Here is a tiny trained network, its code and every weight. The questions are about switching its units off for an input and a class, where a switched-off unit gives its printed mean instead of its output.

import numpy as np


def w(rows, s, z=0):
    codes = np.array(rows[::2]) - 128.0
    scale = np.full(codes.shape[1], s)
    scale[-1] = z or s
    return codes * scale


def norm(h):
    return h / np.sqrt((h * h).mean(-1, keepdims=True) + 1e-5)


def f(y):
    return y / 2 * (1 + np.tanh(0.7978845608 * (y + 0.044715 * y**3)))


def log_softmax(a):
    a = a - a.max(-1, keepdims=True)
    return a - np.log(np.exp(a).sum(-1, keepdims=True))


def net(x, mask):
    res = np.array(x, float).reshape(1, 3) / 4 @ E
    u = 0
    for l in range(3):
        y = f(norm(res) @ A[l][:, :-1].T + A[l][:, -1])
        res = res + np.where(mask[u : u + 8], y, B[l][:, -1]) @ B[l][:, :-1]
        u += 8
    return log_softmax(norm(res)[-1] @ U[:, :-1].T + U[:, -1])


A, B = {}, {}
E = w([
[183,134,50],'x0',
[221,137,227],'x1',
[89,2,186],'x2',
],0.0051)
A[0] = w([
[226,208,169,73],'L0N1',
[10,175,101,2],'L0N2',
[39,199,153,52],'L0N3',
[203,151,191,139],'L0N4',
[156,34,130,87],'L0N5',
[70,185,188,54],'L0N6',
[195,124,2,148],'L0N7',
[156,41,169,34],'L0N8',
],0.0097,0.004)
B[0] = w([
[139,224,254,255],'L0N1',
[152,201,92,167],'L0N2',
[194,145,56,159],'L0N3',
[226,164,91,227],'L0N4',
[225,47,131,170],'L0N5',
[156,101,59,146],'L0N6',
[56,189,21,248],'L0N7',
[135,59,116,165],'L0N8',
],0.0075,0.0038)
A[1] = w([
[143,93,185,81],'L1N1',
[29,155,127,5],'L1N2',
[116,116,194,110],'L1N3',
[81,133,47,138],'L1N4',
[137,137,109,79],'L1N5',
[189,122,168,174],'L1N6',
[136,125,127,59],'L1N7',
[11,74,250,13],'L1N8',
],0.013,0.0022)
B[1] = w([
[154,101,61,174],'L1N1',
[68,73,119,161],'L1N2',
[176,125,57,155],'L1N3',
[20,135,34,252],'L1N4',
[95,133,150,132],'L1N5',
[78,152,44,213],'L1N6',
[130,126,130,114],'L1N7',
[254,217,65,210],'L1N8',
],0.0085,0.0044)
A[2] = w([
[147,254,97,75],'L2N1',
[134,130,112,95],'L2N2',
[132,137,63,156],'L2N3',
[188,145,105,138],'L2N4',
[114,35,186,69],'L2N5',
[151,225,221,5],'L2N6',
[54,159,106,23],'L2N7',
[132,125,129,115],'L2N8',
],0.011,0.0024)
B[2] = w([
[46,75,174,255],'L2N1',
[121,150,150,133],'L2N2',
[136,198,117,194],'L2N3',
[130,189,151,185],'L2N4',
[92,64,177,119],'L2N5',
[131,131,254,188],'L2N6',
[92,129,69,164],'L2N7',
[126,129,134,125],'L2N8',
],0.0079,0.0071)
U = w([
[232,134,106,192],'0',
[40,179,75,205],'1',
[128,204,247,175],'2',
[158,2,137,118],'3',
[112,103,168,4],'4',
[63,90,148,41],'5',
[111,100,174,2],'6',
],0.022,0.0096)

Each question gives the input, the list of numbers given to net, and the class t.
The units are the neurons (one row each of A and B). Each row of codes is followed by its name. A weight is (code - 128) times the scale printed after its matrix; where a second scale follows, it is the last column's (A, B and U).
mask holds one flag per neuron, layer by layer. A switched-off neuron (its flag False) gives its mean, the last column of its row in B, instead of its output. The means were averaged over made-up inputs and are rounded, as every weight is.
A unit's drop is (log p(t) with every unit on - log p(t) with that unit switched off) / (log p(t) with every unit on - log p(t) with every unit switched off).
The circuit of an input: a set's keep is (log p(t) with only the set's units on - log p(t) with every unit switched off) / (log p(t) with every unit on - log p(t) with every unit switched off). Starting from the 12 units with the biggest drops (on a tie, the unit counted first), units are removed one at a time, each time the one whose removal leaves the highest keep (on an exact tie, the one counted first), for as long as the keep stays at least 0.8.
units of the circuit, in order: the units of the circuit, biggest drop first
top k neurons: the k neurons with the biggest drops, biggest first
drop of u: that unit's drop, to one decimal
input [2,1,5], class 3: units of the circuit, in order -> [L0N5]
input [6,3,-6], class 2: units of the circuit, in order -> [L0N1; L1N4]
input [1,6,8], class 3: top 3 neurons -> [L0N5; L0N1; L0N8]
input [2,4,4], class 3: top 2 neurons -> [L1N8; L0N8]
input [-2,1,1], class 0: top 2 neurons -> [L2N1; L0N7]
input [-3,1,1], class 0: top 2 neurons -> [L0N7; L2N1]
input [5,1,4], class 3: top 2 neurons -> [L0N5; L1N8]
input [1,4,5], class 3: top 3 neurons -> [L0N5; L0N1; L1N8]
input [6,4,6], class 3: top 2 neurons -> [L1N8; L0N8]
input [4,5,-8], class 2: drop of L2N7 -> 0.0
input [7,5,-8], class 2: drop of L0N1 -> 0.4
input [2,-2,8], class 0: drop of L0N6 -> 0.1
input [-8,0,-6], class 2: drop of L1N4 -> 0.3
input [-7,5,6], class 0: top neuron -> [L1N8]
